Below are the code and all the weights of a small trained network. Each question names an input and a class and asks about switching units off, where a switched-off unit gives its printed mean instead of its output.

import numpy as np


def w(rows, s, z=0):
    codes = np.array(rows[::2]) - 128.0
    scale = np.full(codes.shape[1], s)
    scale[-1] = z or s
    return codes * scale


def norm(h):
    return h / np.sqrt((h * h).mean(-1, keepdims=True) + 1e-5)


def f(y):
    return np.maximum(y, 0)


def log_softmax(a):
    a = a - a.max(-1, keepdims=True)
    return a - np.log(np.exp(a).sum(-1, keepdims=True))


def net(x, mask):
    res = np.array(x, float).reshape(1, 4) / 4 @ E
    u = 0
    for l in range(4):
        y = f(norm(res) @ A[l][:, :-1].T + A[l][:, -1])
        res = res + np.where(mask[u : u + 16], y, B[l][:, -1]) @ B[l][:, :-1]
        u += 16
    return log_softmax(norm(res)[-1] @ U[:, :-1].T + U[:, -1])


A, B = {}, {}
E = w([
[231,92,179,105,145,182,74,79,165,122],'x0',
[134,161,114,118,119,58,167,4,148,150],'x1',
[170,59,116,181,101,48,94,176,143,216],'x2',
[100,106,129,178,227,152,130,88,101,163],'x3',
],0.0036)
A[0] = w([
[133,146,64,122,171,186,115,158,137,37,63],'L0N0',
[155,71,67,179,64,81,128,148,147,156,158],'L0N1',
[110,88,134,189,192,169,152,82,87,116,75],'L0N2',
[132,143,101,111,140,129,88,114,178,84,96],'L0N3',
[91,123,145,151,173,110,186,135,52,160,106],'L0N4',
[123,239,98,75,135,146,153,37,114,132,125],'L0N5',
[92,72,151,190,156,124,107,103,101,138,50],'L0N6',
[84,143,145,121,167,148,149,253,116,133,61],'L0N7',
[91,148,141,128,148,200,107,171,137,56,120],'L0N8',
[131,93,105,125,173,156,145,124,81,146,34],'L0N9',
[104,84,102,60,165,126,94,118,128,205,86],'L0N10',
[86,66,105,151,156,190,114,112,104,118,94],'L0N11',
[195,117,149,108,189,174,105,228,74,105,5],'L0N12',
[233,82,190,108,122,196,130,88,170,94,108],'L0N13',
[155,155,135,112,90,118,143,178,132,108,51],'L0N14',
[133,193,146,56,59,112,134,155,198,72,103],'L0N15',
],0.0036,0.0023)
B[0] = w([
[104,103,148,93,132,105,119,128,53,173,196],'L0N0',
[119,133,173,62,145,147,85,124,51,172,231],'L0N1',
[149,158,136,103,214,67,99,202,148,77,202],'L0N2',
[128,139,115,110,119,142,147,147,147,183,153],'L0N3',
[199,182,129,114,138,149,60,158,180,109,197],'L0N4',
[138,53,185,107,109,59,92,150,59,225,251],'L0N5',
[155,159,150,139,182,83,124,151,111,128,164],'L0N6',
[107,16,77,178,79,177,99,47,150,109,227],'L0N7',
[162,47,153,89,105,123,110,172,87,191,236],'L0N8',
[145,128,106,132,161,109,115,153,142,87,148],'L0N9',
[161,153,139,93,119,122,142,170,106,82,150],'L0N10',
[117,136,146,108,152,94,103,150,192,74,184],'L0N11',
[15,57,103,169,73,177,93,107,132,100,194],'L0N12',
[97,197,66,175,107,168,78,144,127,180,246],'L0N13',
[140,95,113,106,230,76,96,159,183,100,164],'L0N14',
[106,133,142,127,252,95,87,156,160,70,236],'L0N15',
],0.0033,0.0029)
A[1] = w([
[213,105,141,152,102,226,144,89,175,79,38],'L1N0',
[166,100,120,149,187,127,109,92,73,153,72],'L1N1',
[171,128,148,53,49,143,117,161,185,103,127],'L1N2',
[87,77,170,171,81,160,124,115,111,134,10],'L1N3',
[96,130,148,97,91,134,177,120,95,111,83],'L1N4',
[162,165,97,107,88,93,190,78,155,125,36],'L1N5',
[112,168,127,111,104,111,182,37,128,167,58],'L1N6',
[127,109,120,100,151,157,71,196,88,133,137],'L1N7',
[96,116,158,114,127,105,157,104,165,146,46],'L1N8',
[102,169,106,87,37,87,162,182,193,94,97],'L1N9',
[99,139,121,50,101,214,185,111,76,84,42],'L1N10',
[156,125,92,121,147,95,140,152,173,62,79],'L1N11',
[42,189,103,159,124,133,205,162,56,73,97],'L1N12',
[167,88,121,143,54,115,108,145,140,154,87],'L1N13',
[56,107,3,165,81,110,173,162,109,74,111],'L1N14',
[134,114,142,195,194,142,192,119,124,114,9],'L1N15',
],0.0039,0.0013)
B[1] = w([
[136,166,134,197,132,182,141,154,145,187,150],'L1N0',
[112,172,97,108,115,110,127,186,135,82,181],'L1N1',
[79,124,92,133,255,119,144,153,186,111,188],'L1N2',
[92,89,53,113,133,135,113,116,116,103,147],'L1N3',
[180,112,113,120,165,159,102,133,125,151,149],'L1N4',
[108,92,73,155,155,149,136,129,150,102,150],'L1N5',
[94,68,93,163,109,151,134,141,126,76,172],'L1N6',
[106,133,99,164,94,82,151,57,112,99,254],'L1N7',
[112,99,145,155,71,115,94,103,155,138,140],'L1N8',
[127,133,113,133,234,142,123,158,194,120,175],'L1N9',
[186,80,169,73,114,108,157,150,65,170,171],'L1N10',
[113,162,108,93,139,92,64,116,96,138,141],'L1N11',
[172,168,166,139,109,188,106,134,155,200,185],'L1N12',
[112,111,135,86,202,135,167,159,69,125,170],'L1N13',
[160,188,136,184,126,202,81,109,172,173,193],'L1N14',
[100,150,147,119,170,108,135,145,180,106,141],'L1N15',
],0.0039,0.004)
A[2] = w([
[193,208,138,165,108,134,84,128,111,82,99],'L2N0',
[121,150,165,83,185,206,129,58,104,91,168],'L2N1',
[166,84,132,147,119,57,170,99,167,167,122],'L2N2',
[71,130,46,176,161,197,88,112,141,186,155],'L2N3',
[106,175,198,3,102,178,188,95,94,60,6],'L2N4',
[132,109,125,127,82,89,203,20,169,109,87],'L2N5',
[171,163,145,153,120,204,163,143,176,178,81],'L2N6',
[210,104,188,112,141,211,77,113,128,82,92],'L2N7',
[185,70,129,172,135,114,108,167,143,141,121],'L2N8',
[163,132,110,38,22,99,112,168,191,60,112],'L2N9',
[132,183,71,113,147,46,130,6,162,124,149],'L2N10',
[129,112,113,97,118,56,102,144,74,159,132],'L2N11',
[112,152,147,154,162,156,153,121,128,104,86],'L2N12',
[100,178,104,170,113,111,200,187,69,165,135],'L2N13',
[102,233,140,167,79,143,142,172,146,160,63],'L2N14',
[223,118,126,102,150,163,112,127,119,129,50],'L2N15',
],0.004,0.0023)
B[2] = w([
[122,143,165,111,54,129,84,84,121,126,142],'L2N0',
[134,131,95,123,112,62,162,183,110,205,222],'L2N1',
[80,96,113,131,130,180,139,168,82,101,167],'L2N2',
[184,139,152,79,86,95,144,82,194,114,252],'L2N3',
[172,92,150,98,124,110,208,167,21,199,166],'L2N4',
[56,31,106,195,131,219,133,135,103,133,156],'L2N5',
[176,168,95,145,101,88,61,90,168,146,144],'L2N6',
[106,176,88,167,81,100,186,114,157,169,191],'L2N7',
[101,180,125,99,117,156,253,130,96,153,185],'L2N8',
[78,185,109,163,216,109,200,141,118,117,155],'L2N9',
[86,77,106,179,107,249,128,177,114,64,218],'L2N10',
[155,134,136,70,111,148,123,91,93,84,192],'L2N11',
[175,137,108,125,146,92,155,128,128,142,142],'L2N12',
[191,154,162,113,110,182,118,73,185,181,171],'L2N13',
[196,160,137,148,103,144,63,68,139,145,150],'L2N14',
[86,177,134,146,108,127,141,112,127,148,149],'L2N15',
],0.0039,0.004)
A[3] = w([
[97,143,157,84,157,141,153,159,122,112,142],'L3N0',
[140,191,137,122,85,102,91,64,73,10,151],'L3N1',
[117,140,194,137,246,73,131,122,182,75,155],'L3N2',
[175,75,152,58,91,69,77,4,152,16,56],'L3N3',
[151,94,161,194,220,117,128,100,156,141,54],'L3N4',
[101,134,240,39,65,117,54,24,92,3,133],'L3N5',
[176,188,139,92,126,185,92,122,179,168,77],'L3N6',
[127,165,115,144,245,49,197,160,208,64,29],'L3N7',
[154,198,146,151,88,159,111,89,190,164,26],'L3N8',
[150,113,140,76,75,96,112,26,123,27,112],'L3N9',
[165,97,157,89,96,53,141,135,5,182,82],'L3N10',
[173,73,147,132,92,11,178,142,80,166,24],'L3N11',
[176,67,114,143,115,134,120,239,97,178,154],'L3N12',
[119,145,139,170,160,105,166,16,83,109,237],'L3N13',
[62,61,127,188,29,232,131,181,104,14,5],'L3N14',
[148,186,166,167,94,155,102,88,210,174,16],'L3N15',
],0.0039,0.0015)
B[3] = w([
[175,147,144,122,134,83,106,90,118,147,181],'L3N0',
[237,20,173,152,86,141,86,84,113,120,141],'L3N1',
[134,160,128,79,107,62,68,205,122,55,198],'L3N2',
[203,104,243,119,71,39,54,106,108,106,138],'L3N3',
[67,168,72,54,152,106,128,226,161,107,163],'L3N4',
[249,116,169,179,82,24,50,126,144,139,144],'L3N5',
[76,140,138,182,104,68,146,94,145,133,199],'L3N6',
[126,184,86,125,245,71,28,200,152,63,203],'L3N7',
[117,172,142,184,80,81,135,129,167,196,188],'L3N8',
[224,92,204,120,97,60,51,169,127,34,137],'L3N9',
[144,171,233,21,145,136,196,89,57,161,219],'L3N10',
[132,180,181,71,143,222,189,126,41,115,173],'L3N11',
[99,165,130,96,132,143,191,31,108,98,248],'L3N12',
[130,72,116,121,87,207,91,178,181,59,175],'L3N13',
[116,4,71,233,143,186,138,71,138,84,253],'L3N14',
[155,171,122,160,65,79,175,106,195,178,192],'L3N15',
],0.0036)
U = w([
[74,2,78,191,108,213,161,112,125,85,177],'0',
[129,174,181,36,130,135,221,116,20,182,142],'1',
[141,218,118,197,60,97,134,106,231,205,139],'2',
[105,187,94,104,221,68,80,218,156,55,137],'3',
[205,80,184,138,82,69,66,110,112,83,4],'4',
],0.0093,0.0026)

Each question gives the input, the list of numbers given to net, and the class t.
The units are the neurons (one row each of A and B). Each row of codes is followed by its name. A weight is (code - 128) times the scale printed after its matrix; where a second scale follows, it is the last column's (A, B and U).
mask holds one flag per neuron, layer by layer. A switched-off neuron (its flag False) gives its mean, the last column of its row in B, instead of its output. The means were averaged over made-up inputs and are rounded, as every weight is.
A unit's drop is (log p(t) with every unit on - log p(t) with that unit switched off) / (log p(t) with every unit on - log p(t) with every unit switched off).
The circuit of an input: a set's keep is (log p(t) with only the set's units on - log p(t) with every unit switched off) / (log p(t) with every unit on - log p(t) with every unit switched off). Starting from the 12 units with the biggest drops (on a tie, the unit counted first), units are removed one at a time, each time the one whose removal leaves the highest keep (on an exact tie, the one counted first), for as long as the keep stays at least 0.8.
circuit, biggest first: the units of the circuit, biggest drop first
unit that matters most: the unit with the biggest drop
k most important neurons: the k neurons with the biggest drops, biggest first
drop of u: that unit's drop, to one decimal
input [-8,-7,-3,-8], class 2: circuit, biggest first : L1N14, L1N12, L2N14
input [8,7,-4,-1], class 2: 2 most important neurons : L0N13, L1N7
input [-4,8,6,6], class 0: unit that matters most : L2N10
input [2,-6,2,7], class 3: 4 most important neurons : L0N2, L2N10, L0N6, L0N11
input [2,-7,6,-8], class 3: circuit, biggest first : L1N2, L2N9
input [-8,2,2,8], class 2: circuit, biggest first : L2N13, L1N14, L2N3
input [4,2,6,-7], class 3: 4 most important neurons : L1N2, L0N5, L0N8, L2N9
input [-5,8,-8,7], class 0: circuit, biggest first : L2N10, L3N13
input [-1,8,8,-6], class 0: circuit, biggest first : L2N10, L0N5, L2N2, L2N5
input [-4,-6,-5,1], class 0: 2 most important neurons : L0N7, L0N8
input [-2,6,6,1], class 0: circuit, biggest first : L2N10, L2N2
input [7,-4,4,-8], class 3: circuit, biggest first : L1N2, L2N9
input [2,7,-7,-6], class 0: circuit, biggest first : L2N10, L2N5
input [-1,2,-1,-3], class 4: unit that matters most : L0N5
input [-7,-4,8,5], class 1: 2 most important neurons : L0N1, L0N13
input [1,5,6,3], class 1: 2 most important neurons : L0N1, L1N7
input [0,-6,5,-5], class 0: 3 most important neurons : L0N12, L0N5, L2N1
input [3,-6,3,-7], class 3: 3 most important neurons : L1N2, L2N10, L2N9
input [-5,4,-4,-1], class 2: 2 most important neurons : L1N12, L1N7
input [-1,1,1,-2], class 4: most important neuron : L0N1
input [3,-4,7,-7], class 1: 2 most important neurons : L0N1, L2N8
input [7,2,6,7], class 2: 2 most important neurons : L0N5, L0N13
input [-3,-3,0,3], class 4: 3 most important neurons : L2N3, L2N10, L0N4
input [-6,-3,6,-5], class 1: 3 most important neurons : L0N1, L0N13, L1N13
input [5,-7,-7,-4], class 0: drop of L2N8 : 0.1
input [7,8,7,5], class 0: drop of L2N10 : 0.2
input [7,0,6,4], class 2: drop of L0N8 : 1.2
input [-6,0,0,-1], class 2: drop of L3N8 : 0.0
